gm_ch: [-20  28 -27   8 -13  18 -29  30  31 -26  17   2 -14  17   5 -19   4 -41
   2   5  13  26   0]
ht_qh: [-26  20  10   7 -14  11  27  29   7  19  31  -5  11 -16  -8  -2  -9 -25
 -46 -13   3   6 -17]
rp_gp: [ 38   2  44 -34  13 -62 -10 -45  21   3 -17 -16  51 -38 -14 -15 -35  12
  -4 -29   4 -25  -3]
th_dr: [ 20  11  -1  62  15 -14  20  -7 -26   7  -4 -55   2 -18  34  16  29 -50
  -5 -14  16 -26  18]
th_dr: [-29  28 -13  11 -12  17 -12  36  34  -2  18   3 -39   3  -9 -20 -11 -21
   6  21  -7  20  12]
tq_hz: [-22 -14 -10 -21 -18  26   5   4  -5  14  21  14 -13  -4  -7 -11 -13  13
 -15  -8 -18   6   6]
rp_gp: [ 27   3   4 -28  20 -50  11 -13   7  14 -28 -16  75 -23   2   1  -5   5
   0 -10  25   3 -12]
tq_hz: [-15   9 -43   5 -30  32 -35   8   8   1  14 -13 -44   6  37 -10  22 -21
  -5 -16   4  11 -13]
th_dr: [ 24  -8  11  39  16 -17  -9  14   2 -10 -46 -19 -33  -5  12 -19  23  30
  74  20   6   7  31]
tq_hz: [-12  -8 -33 -39 -15  20 -21  -8   5   6  17   4   1   2  13 -15 -12  -3
  -3  -6  -9  12  -6]
ht_qh: [  0 -10   2 -18  15   8  18  -2 -14  -9  20  -7  44   0   0 -11 -23 -24
   3   9  -5   6   4]
tq_hz: [ 13 -15   8 -42  -1 -37  22 -33  -2  74 -21 -14  13 -49   0  10 -20  57
 -14 -11 -17 -21 -10]
th_dr: [-25 -20  -3 -76 -19  21   7 -14  -4  16  25  58  27  15 -32  16 -30  40
 -51  -6 -19   6 -40]
ht_qh: [ 20   2 -26  33  17 -31   4 -23 -18   7 -36  -1   1  12   2  46  40   0
  -6   0  16 -23  26]
tq_hz: [-17  28 -11 -49   6   8  20   7  12  25  43 -16  61  -7  13   9 -37 -52
 -42  18   3  12 -62]
gm_ch: [ -2   9 -36 -13  -1 -30  -8  -6  15  28 -42  37  -6  16 -21  42  26  45
 -13  12  10   2   0]
gm_ch: [ 12  14   6  20   8 -30   7   3   9  13 -19 -22   7 -20   4   2   8  -5
   3  -5  12  -6  10]
tq_hz: [-15   4  12  36 -18  52 -19  35  -2 -42  21   2 -52  26  18 -19  20 -18
  18   3   3  18 -22]
th_dr: [ -4  14 -12 -26  35   3  48  -9 -18  58  18 -24  22  -2  17  47 -29 -20
  -6  70 -23 -11 -43]
rp_gp: [ 14 -26  14 -37  -1 -15   9 -10  -8  30 -29   9  15 -15   1   1   0  67
  13  -3  -2   4 -26]
gm_ch: [-12   1  31  46 -10   4  50  33 -17  15  23 -38  19 -44   4 -24   4 -31
 -31 -41  11  -2  19]
rp_gp: [-20 -24 -53  16   4  11  22 -15 -29  18   8  15 -19   5 -23  15   2  -6
 -11   5 -27 -15  96]
tq_hz: [  5  -3  39  15  -6  10   8   9  -9 -10   6 -10  -3  -6  10  -7   5   3
  -4 -15   6  -3 -32]
ht_qh: [ 18 -22 -24 -33 -18   8 -47 -32  -7 -23  -9   5   9  13  30  -8  19  12
   4 -36  13   3 -25]
gm_ch: [ -5  -2  -7  13  13   2  53  14 -29  42   5 -27  26 -19  16  19   6 -12
 -15  10   2  -2  -5]
th_dr: [ -1 -20   8   4 -16   7  21   4 -24  19  -1  -7  10 -19  11  -2  17  20
 -22 -36   7  -2 -10]
ht_qh: [ 18 -30 -18   2  16  -3  15 -15 -40   0 -29   7  26  18  12  28  32  24
  13   3  11  -2   3]
tq_hz: [ 18  24  -5  11  17 -38  13 -30  -3  22  -1 -29  32 -17  10  35   1 -40
 -38 -10  11 -32  -6]
th_dr: [  8   4   8  42 -14  -7  -3  10  -4 -13  -5 -25   2 -17  17 -14  30 -22
 -13 -48  27  -3   9]
gm_ch: [  1  52  -4  20 -10  -6 -39   5  33 -19  -4   9 -29  31  11  38  29 -29
 -28   6  26  -5 -64]
ht_qh: [ 25 -19 -11  62  -1 -22   4 -24 -38   6 -51   3 -34   9   8  47  70  35
  -7 -30  17 -33  30]
rp_gp: [ 21 -31  38 -21  10  -9  23 -33 -30  22  -9  -2  13 -16   1  13 -12  44
   0  -5 -16 -24 -21]
th_dr: [ -7 -23 -10 -28   8   6  23 -16 -19  21   9  14  14  -2 -16   7 -22  18
  -4  13 -24  -6  22]
rp_gp: [-17  17  34  15 -30  35 -28  10  25  -6  36 -11 -83 -11   8 -30 -21  -8
   1  -4 -26  -8 -23]
th_dr: [ -1  32  -1  34   7 -27  10  23  17  -6 -14   0  18   4 -14  18  21 -25
 -20  -1  28   3   4]
ht_qh: [ -3 -28 -45   4  -5  25   5 -19 -37  10  17 -24   0  -7  30  -7  10 -25
  -2 -19 -10  -7  40]
tq_hz: [ -6  10   0 -17  15  20  -4   2   4 -21  26   3   8  23   1   0 -26 -32
  13  39 -12   7 -19]
gm_ch: [ 16  10  36 -46  -6  -7 -33 -14  26 -23   8   2  29   1   8 -16 -24   2
  -3 -12  10   5 -71]
tq_hz: [ -1  25  -5  40  23 -22  13  24  17  20 -34   0 -42   8 -14  26  13  15
  35  57  -3   0  23]
th_dr: [-21   5  -1   2 -11  12   9  31  11  16  -6  22 -28   6 -14   5   7  30
  -2  16  -3  16 -10]
ht_qh: [-10   3 -47   9 -15  12 -28 -14   9  17  11 -23 -56 -13  21 -16  -1 -22
  10  -4 -20  -9  47]
gm_ch: [-16   2  -2  54  -8  30  14  27 -18   0   1   5 -57  17   5  20  34   2
  -1  11  -2  -2   4]
rp_gp: [ 19   3   1 -22   4  -2 -38 -34   5 -23  -8  17 -10  30   8  23   2   8
   6  11   0 -12 -40]
rp_gp: [ -5  10  53  71  12   7  47  38 -12  -6  23 -45 -12 -32  -1 -28  -9 -41
  11   0  -4  -7  32]
ht_qh: [-13 -13 -46  -3 -30  25 -18   2  -8  30 -13   6 -50   5  28  12  38  34
  -5 -14   0   8 -13]
ht_qh: [ 15  22  -2  79   5 -31  -7 -37  -4  -6  -3 -24 -50  -9  -9  29  20 -46
 -27 -25  -5 -58  71]
gm_ch: [ 11 -34 -16 -36   9 -26   9 -48 -22  29 -33  45   7  10 -32  44   2  70
 -13   4 -19 -24  22]
rp_gp: [-24   5  -5 -22 -33  44 -28   5   8 -14  33  26 -30  24   7   2   1  -3
 -33 -13  -5   9 -54]
tq_hz: [ -7 -14 -27 -19   5   7 -18  -3   6 -14  -7  26 -11  19 -18 -11 -10  16
  31  22 -14  13  40]
gm_ch: [ 30  -5  52   9   1  -9 -35   9  21 -22 -42  -6 -48  -1  14 -29   8  58
  75  16   3   9 -33]
gm_ch: [  8  25 -32 -14   8 -19 -38 -33  22 -19   3   7   7  22  -3  21  -7 -39
 -13   7   4 -14   6]
rp_gp: [-15   2  19  -1 -23  24 -14  23  12 -20  11  22 -22  10  -8 -15   3  13
  -8 -13   3  15 -26]
th_dr: [ 19  -9  18 -32  -2 -17  -6   3  10  -6  -4 -30  61 -33  21 -49 -15  -3
  17 -33  21  20 -19]
ht_qh: [ 27  -9 -15 -33  18 -26 -18 -19  -1 -18 -32  10  54  19   7  10  11  13
  20   4  24  11 -19]
rp_gp: [ 27  32   3   3  20 -46 -31 -27  32 -32  -7 -17  32  -1  -5  -3 -14 -50
   3  -4  17 -15  15]
[-15 -15  -7  19 -23  22   4  -7 -21   1  14  18 -31   5  -8  12  18   7
 -37 -32  -9 -15  19] : th_dr
[  6 -25  18 -22 -15  22  15   4 -23  35   4 -32   3 -30  45 -18   2  29
   8 -18  -2   8 -55] : th_dr
[-38 -32 -46 -55  -8  29  43  27 -23  46   8  36  38   4 -15   7  -6  41
 -19  16 -11  36   1] : gm_ch
[ -1 -14 -47 -24 -14   8  -7   0 -16  22 -25  15  14  17  26  29  44  32
 -14 -11  22  17 -40] : ht_qh
[ 14  23   2  -7   5 -23 -30 -19  27 -17   0 -10   7  -1   1  -4 -12 -27
   0  -3   7  -9  -4] : rp_gp
[-11  12 -48  -3   1   6  12  43   7  47 -20 -28   0 -10  39  -1  24   4
  27  31  16  37 -22] : rp_gp
[  5   4  18  43  -4  -9  10   9  -7   0 -14  -7 -18  -7   0   9  26   5
  -8 -18  12 -11   7] : tq_hz
[ -8 -18  17  10  -3  23  20  20 -17   1  12 -11  -5 -11   7 -24  -4   6
  15  -1  -8  10   7] : gm_ch
[ 36  40  26  30  19 -46 -21  -4  33 -11 -18 -59   8 -28  28 -18  -2 -44
  30   0  24 -10 -10] : gm_ch
[ 15   3  17   8  15 -14  -3 -17  -3 -19  -8   8   5  14 -11  17  -1  -3
   3   8   1 -16  -1] : ht_qh
[-36  27   7  10 -44  23   9  62  25  21  20  -6  -9 -22  11 -21  17  -6
 -44 -36  25  33 -51] : th_dr
[ -8  -4 -38  25  15  17  20   9 -27   3   1  -3  -1  21  10  26  22 -23
   5  26   0   3  24] : rp_gp
[ 31  -4  23   7  -9  -2 -52 -13  11 -42 -21 -12 -22   7  29 -24  20  11
  38 -23  17   1 -30] : th_dr
[ 58 -44  66  12   1 -43  -6 -54 -27   1 -50 -19  -8 -36  10  -8  16  74
  26 -54   1 -42   3] : tq_hz
[-34  20  -8  10 -12  37   6  57  17   7  15   6 -34  13   5  -8   4  -4
  10  34  -1  35 -28] : tq_hz
[ 11  36 -21  16  14 -24 -28 -15  31   0   2 -39 -19 -11  16  -6 -14 -54
  18  18  -2 -14  26] : rp_gp
[ 24 -25  14 -47  -4   3 -17 -50 -21 -13  11  -1  39   1  19   2 -12   5
 -17 -32  -1 -17 -44] : th_dr
[-18  -6  29  -5 -18  20  19  37   3  11   7  11  -6 -10  -6 -17  -2  32
  -6  -7   0  21 -32] : ht_qh
[-26  16 -25 -11   5  11  17  35  15  46 -14  20 -37  14  -8  28   1  36
  17  66 -14  22 -23] : ht_qh
[ 24  30 -66 -35  13 -53 -23 -52  19  47 -15 -42  41 -22  36  32  -1 -42
 -25  -5  15 -22  -7] : tq_hz
[  9   5 -27   6  23 -14  17  22 -10   0 -28  -6  50  15  14  19  30  -9
  16  21  33  24 -10] : rp_gp
[  6  -5   4 -13   3 -16   4   0   6   9 -10  -5  19 -16  -4 -12  -8  13
   7  -6   3   4   8] : gm_ch

dm_hc: [-36 -18 -45  19  -2 -34   6  21  12  -1  -2   0  59  11  16  -9  30 -21
 -22  13  11  28 -30]
nt_qc: [-10  17 -27  14  10 -13 -18  29 -36 -28 -18  -5  30   0  20 -43  27   8
   4   7 -10  50 -13]
tc_mm: [ -5 -17 -23  17   7   3 -20 -10   3   4  20   8  -6   8 -22  11  13  -7
  -7 -30  -1   4  26]
nt_qc: [-10 -13  -1  24  -2  -5  30  -8  21  -6  16   7 -43   6  -2  31   0   9
  22 -39  21 -21  25]
tc_mm: [ 32  -6   5  -5  22   6   6 -19  -8  16 -12  -7 -32 -19  -2   0  -9   3
  10  -3 -25 -21  21]
ql_tj: [-12   2  76 -43 -36 -41  24  17   3   6  -1  24  54   9  -2 -17 -26   7
 -44  21  17 -50  36]
bp_gs: [-11 -26  -6  31  12 -22  22 -22  26  11   9   3  35  14  -8  21   4 -45
 -12   3   3  -7 -29]
bp_gs: [ -2   2 -32 -30   1   3  29  16   2  31 -34 -28 -15 -17  29 -21  -2   7
  -6  20   7 -18  -9]
ql_tj: [  3   8  17  -3 -17  29 -38 -12  -4   9  27  19  13  21 -42   8  -7  -8
 -23  -5   2   3  13]
tc_mm: [-25  -7 -11 -26  20 -23  19   9  -4  -3 -24 -34   6  -8  22 -29  -5 -20
 -13 -16  20 -26   4]
tc_mm: [-35 -18 -11 -15 -16 -21   6  15  28  -6  12  -2   5   1  10  15   4   4
 -10 -17  30 -12   9]
dm_hc: [ -9   2   0   5 -37  30 -40   3  30 -23  46  23 -27   7 -16  54   3  30
  22 -12  15  31  -9]
bp_gs: [-19 -18  -6 -15 -67 -10   0  26  57  19  33  37  27   4   5  52   8  34
 -15  39  18   9 -16]
dm_hc: [ -6 -20 -14  14   4  14  -2 -30  41  13  20  -7   5   8 -14  45  -5 -40
   0   5   9   0 -51]
dm_hc: [-17 -25 -25 -20 -28  22  -6 -14  68  28  27  -7  -3  -2  -4  64 -10 -18
  -8  22  24  -7 -56]
ql_tj: [ 12  -1  38  19 -17  -9  15 -16   2  31  10  34  61  28 -31   2  -8 -27
 -37  35 -10 -14  -4]
ql_tj: [ 20   2  26  66   2 -36  82  -2  13 -21 -12  23 -13  -1  36  27   5  18
  57  23 -11   9 -32]
dm_hc: [ 28   2 -42  33 -15  60 -10 -20   5  53  21  23 -38  18 -41  28  11  10
   0   3 -12  10  12]
nt_qc: [ 38  19  43  55  15   8  33 -28 -41  18  -5  31   5  30 -36 -21  -6 -13
  -3  -3 -24 -16  36]
tc_mm: [ 10  -3 -25  35  -9   9  -6  -1  -7  25  11  28  17  18 -23   1  21   3
 -14   9 -15  20  13]
tc_mm: [-25  -6  29  -6  12  -8 -23 -11   8 -51  24 -11 -18   1  -7  17 -12 -12
  15 -53  25  -7  11]
ql_tj: [  9   9 -10  78 -11  30 -23 -14  10 -36  44  36 -20  23 -21  53  23  12
  49 -11  -8  68 -35]
nt_qc: [-39 -14  -7  -7   1 -29 -16  20  12 -53  16  -8 -14  -8  19  10  11  16
  18 -48  27  10  19]
bp_gs: [-17 -22 -19  10  18 -35  10  -1   7   3  -9  -9  47   2   9 -10  12 -34
 -20   7  -2   2 -20]
tc_mm: [ 32  -5   0 -18 -19  -2  35   6  17  43 -17  11 -17 -23  19  13  -7  33
   4  46 -21 -22   3]
ql_tj: [  3   2  27  15  -4  -7  13 -11   1   3   5  13  27  15 -12   3  -7 -18
 -10  11   0  -7  -9]
ql_tj: [-30   3  18  18  28 -28  22  -2   5 -65  -7 -29  -6  -3  33   4  -5 -24
  40 -28  25  11 -45]
bp_gs: [ -3  -1 -17  -9  36   3 -23  -9 -25  -6 -14 -28   2  -5  -4 -32   2 -27
 -10 -23  -7  -1   7]
ql_tj: [ -2   4  -3 -32  -1  13 -16   6  -6   2  -4 -13 -23 -10   0 -10  -8  12
  -5 -15   7 -14  24]
dm_hc: [-23 -15 -34  29   5  -5   7  -8  19  10   8  -3  34  20  -6  11  15 -39
 -14   4  12  15 -39]
bp_gs: [ 16  12   4 -21  17  10  75  -8  -1  34 -47 -38 -56 -17  31 -16 -28  -1
  18   9  11 -57  -5]
dm_hc: [ -7  10 -27  47   6  41  17 -25  -7  34   8   1   0  44 -39  -1   4 -43
 -16 -14  19  -1 -12]
dm_hc: [-23 -26 -36  30  -2 -10 -12  -8  38  -5  25   4  34  11  -3  38  20 -31
  -3   6   7  32 -52]
bp_gs: [  3   7   7  -5   1  16 -44  -2 -16 -19  16   5  -7   2 -19  -3   1   7
   1 -20  -6  16  20]
tc_mm: [ -5   4 -13  15 -12   3  -2   8  -2   8   4  13  22  14  -6  -4  12   0
 -10  12   1  18  -8]
nt_qc: [ -9  16   9  53  -3 -36   0  30 -39 -48   2  35  37  19   8 -30  33  26
  13  -9 -10  51  21]
bp_gs: [  5 -12  32  22  36   0  12 -46   4  -7   9 -11 -10  11 -24  14 -20 -50
   4 -34   2 -32  -1]
ql_tj: [  2  -2  50  14 -77 -30  -4  29  20   7  42  85  68  25 -22  29  12  49
 -29  45  -6  16  31]
nt_qc: [ 14   9  53   4   8 -16 -15  -8 -36 -10   3  22  38  14 -27 -31  -7 -10
 -24  -6 -18 -10  41]
nt_qc: [ 10  -2   6 -16 -10   8  -3  -5  11  20   1   3  10  -3  -5   8  -9  -3
 -12  25  -7  -8 -12]
nt_qc: [-39 -10 -39  -1   5 -30  -4  34 -14 -22  -4  -7  -2  -1  17 -29  27  19
  -7 -45  21   8  47]
tc_mm: [  1  -1   8  47 -21  -2   0  -1  -1   2  29  45  19  29 -30  16  16   9
  -6  -6  -2  16  25]
dm_hc: [ 12  20  25  -6  -6  14  -8   5 -23 -14   1   8 -28   0  -6 -11  -7  28
  12 -15  -2  -3  34]
nt_qc: [ -8  -7 -26   5   5   1  19   3  -1  17  -6  -6 -21   3   0  -7   7   2
  -4 -21  11 -16  26]
bp_gs: [ 30  39  21   4   3  48 -26  -3 -42 -20   1   4 -60  -1 -16 -14  -9  36
  32 -23 -12  14  33]
[ 28 -23 -28   3 -19  -4  28   2  21  60  -2  26 -14 -12  -1  20  11  31
 -10  28 -24 -20  32] : tc_mm
[ 10  -8   9 -12 -27 -18  10  13   4  38  -1  28  41   4  -7  -7   3  13
 -37  36 -13 -15  24] : ql_tj
[ 15  16  36  -1  28   3   2 -16 -26 -23 -15 -16 -13  -5   1 -20 -18 -14
  16 -11  -9  -9  -2] : tc_mm
[-19 -13  21  -9  32 -63  64   0   3  -5 -43 -32  48  -9  41 -32 -12 -46
 -13  18   9 -37 -33] : ql_tj
[  1  12  34  27 -10 -28 -15  17 -22 -42  11  33  44  11   0 -11  14  16
   6  10 -15  38   3] : nt_qc
[ -1   0  13 -37 -29 -22  48  25  26  20 -23  -3   2 -19  40   5 -13  28
   0  45  10 -27 -15] : tc_mm
[-19 -10  13 -46  -8 -46  67  25  19  15 -37 -22   2 -21  49 -17 -17  10
 -10  17  24 -55   8] : tc_mm
[ -8   1  37   3   5 -15   7  -7  -2 -29   8   2  -7   4  -2   4 -12  -3
  10 -27  12 -15  17] : tc_mm
[-28   0  29 -36  -2  -7 -29  -2  -3  -7   9 -10  48  14 -20 -19 -16 -36
 -44  -9  21 -18   3] : ql_tj
[  1   4  36  23 -12  -1   2 -14   3  -2  19  25  35  25 -25  12  -6 -19
 -12  10   2   2 -11] : ql_tj
[ 22  19  -2  14 -13  49  -8 -10 -14  22  12  17 -44  14 -31   7  -3  21
   7 -12  -3  -1  30] : dm_hc
[ 21 -12  43  24 -29   2  -5 -16  28 -11  47  50 -32   4 -26  62  -6  37
  25 -15  -8  -6  37] : tc_mm
[ 26   6  -1 -12  -3  33  -8 -15 -11  43  -2   5 -16   3 -28  -6 -10   1
 -19   6 -13 -22  27] : ql_tj
[-27 -16 -49 -16  16  22 -62  -6  12 -17  20 -29 -12  -6 -10  12  11 -22
  -3 -36  13  24 -15] : tc_mm
[ 23 -25 -32 -32  10   0  13  -5  19  44 -18 -16 -37 -35  15  10  -4  15
  -1  11 -20 -33  19] : tc_mm
[-27  -4   3 -38  20 -23  17   8   1 -16 -25 -41  -3 -15  29 -24 -14 -18
  -4 -17  24 -29  -5] : tc_mm
[  1   7 -33 -28  18  13   2   8 -18  18 -31 -34 -19 -15  16 -34  -1  -2
  -6   0   0 -10   2] : bp_gs
[  0  -2  63 -26 -12 -50  60   7   2  19 -25   9  46   1  15 -24 -25  -8
 -31  31   6 -59  18] : ql_tj
[-14  14   1   4 -20  29 -51  10   3 -49  37  11 -42   3 -11  29   6  35
  33 -39  17  38  10] : ql_tj
[ 15   1 -16 -13  -7   7   6   8  -6  30 -12   3 -11  -9   2 -10   3  20
  -8  15 -12  -9  21] : dm_hc
[-23  21 -17 -40  31 -23  43  25 -34   9 -72 -62  38 -10  50 -83  -8 -36
 -24  28  16 -18 -40] : tc_mm
[ 40   9  44 -16 -17   9  17  -6  14   5  -3  13 -33 -23  13  28 -23  36
  30  35 -21 -13  -9] : tc_mm
[-39   8  21  47 -16 -12 -14   6  -8 -42  37  31  41  47 -28   2  15 -15
 -10 -36  30  28   9] : tc_mm
[ 52  11  11  43  29  18   2 -29 -42  21  -9  19 -10   8 -30 -19   3  -7
   5   2 -46   2  28] : tc_mm

ld-mh: [ 33  17 -56  17  15 -15  12  -1  -7  16  39 -17  30  -3  -6  37 -23   5
 -30   4 -12 -31   6]
fp-jp: [-16  14 -11   4  -7  -9 -35   2  24 -25  32 -14   5  28  -3  -4 -16 -45
   0  -1 -38  -9   5]
ld-mh: [ 32  18   4 -25 -11   4   8  17   5  -5   8 -10  33  21 -34  11 -22  27
   7 -42   6 -22   1]
fp-jp: [  7  15 -28   2  10  -3 -21   8  11 -19  27 -14  22  21  -7  10 -13 -22
   2  -7 -32 -16   2]
rf-mj: [ 30   3  38   4   1   7   0 -32  10  16  15  20  30 -41  16  45  15   3
  13  21   4  -2 -60]
ld-mh: [-10  41  35  -4  -3  31  19 -20  35   5  -4  -4  -8 -30  22  26  -5   7
 -33 -22  27 -32 -34]
ld-mh: [  9  -1  -3  -8 -11  -2   0  -8   0  -5  18  -2  16  -1 -13   7  -1  -2
  11 -11  -6  -2  13]
rf-mj: [-37  11 -25   5   6  -1  -9  28   7 -15 -18 -18 -33  36   4 -34 -15 -15
 -23  -9  -7  -6  27]
sn-dp: [-16 -10 -13  -2   4   5  34   8 -22   1 -26 -15 -41  -3  -6 -38  -4  26
 -28 -21  31   6  56]
ld-mh: [-20  11 -12  -9 -16   3 -21   6  18  -4   1  12  16  14   2  15  10 -22
  24   0 -18  -7 -11]
sn-dp: [-24   7 -18   3  21  26  10 -15   2 -21  -3 -13 -20 -21  18  -8  13  -9
 -14 -14   0  -5  28]
rf-mj: [-52  35 -10  15   7  13 -13  11  34  -6 -16  -9 -35  13  34  -5  -8 -30
 -37   5  -5 -22 -15]
ld-mh: [ -4 -22 -18   7  -5 -13  -9 -16 -13  -3  21   4   3  -8  -1  -3  12 -20
  14  18 -18  17  24]
fp-jp: [ 13   2 -10  12   1  -6  23 -17  -8  16  19 -11  -3 -22   1  11 -12   9
 -31   2  13 -10  14]
fp-jp: [ -1  13 -28  20  15  -8 -12  -7   9 -14  37 -25  -2   6   5   2 -21 -30
 -30   6 -27 -15  14]
rf-mj: [ 19 -23   6  -3 -30 -27   4 -14 -15  11  30   1  11  -2 -26  -3  -9   0
  10   5  -1  14  27]
ld-mh: [-12  -1  48   4   3  19  19 -26   6  -1 -13  -2 -34 -35  19 -13   6   7
 -21  -3  28   8  -6]
fp-jp: [  8  17   1  -4 -46 -12  26 -24  12  43  27   9  20 -26  -7  46 -11  10
 -18  -2  23 -26  -6]
sn-dp: [-18   6 -28   4  33  31  -8 -19   4 -32   6  -6   0 -23  23   7  26 -24
   8  -5 -22  -4  13]
sn-dp: [ -9 -36  -3   8  36  14   4 -16 -30 -32 -10  -9 -33 -21  10 -43  25  -5
   8   4  -5  36  45]
ld-mh: [ 25  -5  -5   3  13  -8  12  12 -16   4  -1 -11   1   8 -13  -8 -16  23
 -13  -5   8  -1   7]
rf-mj: [ 11   2  18   5   0  -2  -7 -10   7   6   8   7  11 -10   7  16   2  -5
   4  13  -3   0 -30]
sn-dp: [ 36 -19  -5 -24 -22 -19  29  25 -33  16  -9  -2  14  22 -50 -17 -17  52
  12 -30  26   6  39]
fp-jp: [ 22 -20  -3  -8  30   5  -5  15 -23 -35  -4 -17   0  18 -21 -36  -2  12
  16 -20 -12  18  29]
fp-jp: [ 12 -31  54 -20 -36  -2  45 -17 -25  30 -26  17 -19 -32 -19 -18  11  50
   8 -13  58  27  21]
rf-mj: [ -5   7  30  27 -13 -40 -52  10  30   1  29  -3  -5  41   7  -6 -34 -50
 -13  45 -37   5 -51]
sn-dp: [  7 -45  25  14   0 -33  -3  15 -31  15 -23   8 -32  16  -6 -45  -3  12
   3  36  11  44   4]
sn-dp: [ 23 -16  -6 -13  -2  -5   8   8 -20  -2   0   0  15   8 -25  -8   0  22
  19 -14   4   9  21]
rf-mj: [-18  11 -40 -18  11  31  21  11  -7  -5 -30   4   3  -8   4   8  23  21
   9 -30  13 -14  25]
rf-mj: [  4 -20 -16  -1  -4 -32 -20  35 -17 -15   3 -15  -9  56 -32 -45 -25  -6
   6  -2 -21  18  37]
fp-jp: [  3  -8  -7  -4  27   5 -26  19  -5 -40  -3 -13   0  30  -9 -30  -1 -12
  19 -10 -28  13  12]
sn-dp: [ 13  31 -54 -31  -6  24  24  12   2  -4   7  -9  43   4 -26  34  -2  27
   8 -57   5 -42  32]
[-16  14   0  10  13   7  -3  14  10   8 -26   4 -16   5  22   1   1   0
 -16  12   6  -7 -29] : ld-mh
[-10  22 -23  16   2  -1  -2  -5  16  18   9   3   6 -10  22  33  -1 -14
 -21  18  -5 -23 -24] : fp-jp
[-24  18 -12   3   2   9  -5   5  16  -1  -9   0  -8   4  15   6   2 -12
 -10   0  -3 -13  -8] : rf-mj
[-27 -36  38  30  13 -16  -3  -7 -16   2 -25  -1 -69  -8  26 -56   3 -12
 -26  43  13  44   7] : sn-dp
[ 35   8 -44   3   9 -16   5  16 -12   8  24 -13  32  17 -21  19 -22  14
 -10  -6 -11 -20   9] : ld-mh
[  6 -11   4   6   6  -5   9  -9 -11  -6   9 -13 -16  -7  -5 -18  -8   3
 -16  -2   5   8  24] : fp-jp
[-13  17  -8  16  21   5   1  17   8  13 -26   1 -17   4  26   5  -3   3
 -26  16   8 -12 -32] : ld-mh
[-29  -3   1  11 -39 -24   8 -21   7  12  29 -14 -33  -4  -4 -17 -21 -24
 -36   4   6   0  46] : rf-mj
[ -7   3 -23   1  -4  -5 -13   5   4   1   7   5  13  10   0  11   4 -14
  11   7 -16  -5  -1] : ld-mh
[ 16 -15  32 -14 -32  -1  49 -18 -19  45 -20  21  -3 -40  -9  14  11  51
  -2  -5  57   7   2] : fp-jp
[-25 -20  33  11  -5  -6   2 -14  -4  -5  -8  -5 -48  -9  10 -40   0 -11
 -17  12  12  26  21] : fp-jp
[-20 -24 -20  12   2 -14 -19   0 -12  -1  -2  11 -10   5  10 -12  18 -25
  18  32 -20  23  11] : ld-mh
[-37  30 -34  -2 -13   7 -18  12  28   6  -6  12  11  14  18  28   8 -27
   5   4 -17 -25 -19] : rf-mj
[ 18  -6  14   2  17   1  -4   5  -6  -7  -6  -1   3   3  -1  -6  -1   9
   5   3  -1   8 -15] : rf-mj
[ 11  -6 -15  -1  31  21 -28 -21   1 -37  23   5  35 -17  11  20  31 -30
  43   5 -42   7 -11] : sn-dp
[ 21 -10 -22   9  28 -18   1  47 -25   8 -29  -6  -6  39 -10 -23 -17  29
  -9  10   3   6  -6] : ld-mh
[ 23 -52   2   2  -6 -22   8 -31 -40 -11  35  -7  -2 -19 -26 -28   7  -2
  19   7  -8  39  62] : ld-mh
[-25  -8  19  35  -7 -13  30 -38  -3  29   8  -9 -59 -45  31 -13  -8  -8
 -65  32  31   7  18] : fp-jp
[  3  17 -19   6  -6  -6  -3  -6  12   6  25  -5  15   0   0  24 -11 -12
 -13   1 -11 -20  -4] : fp-jp
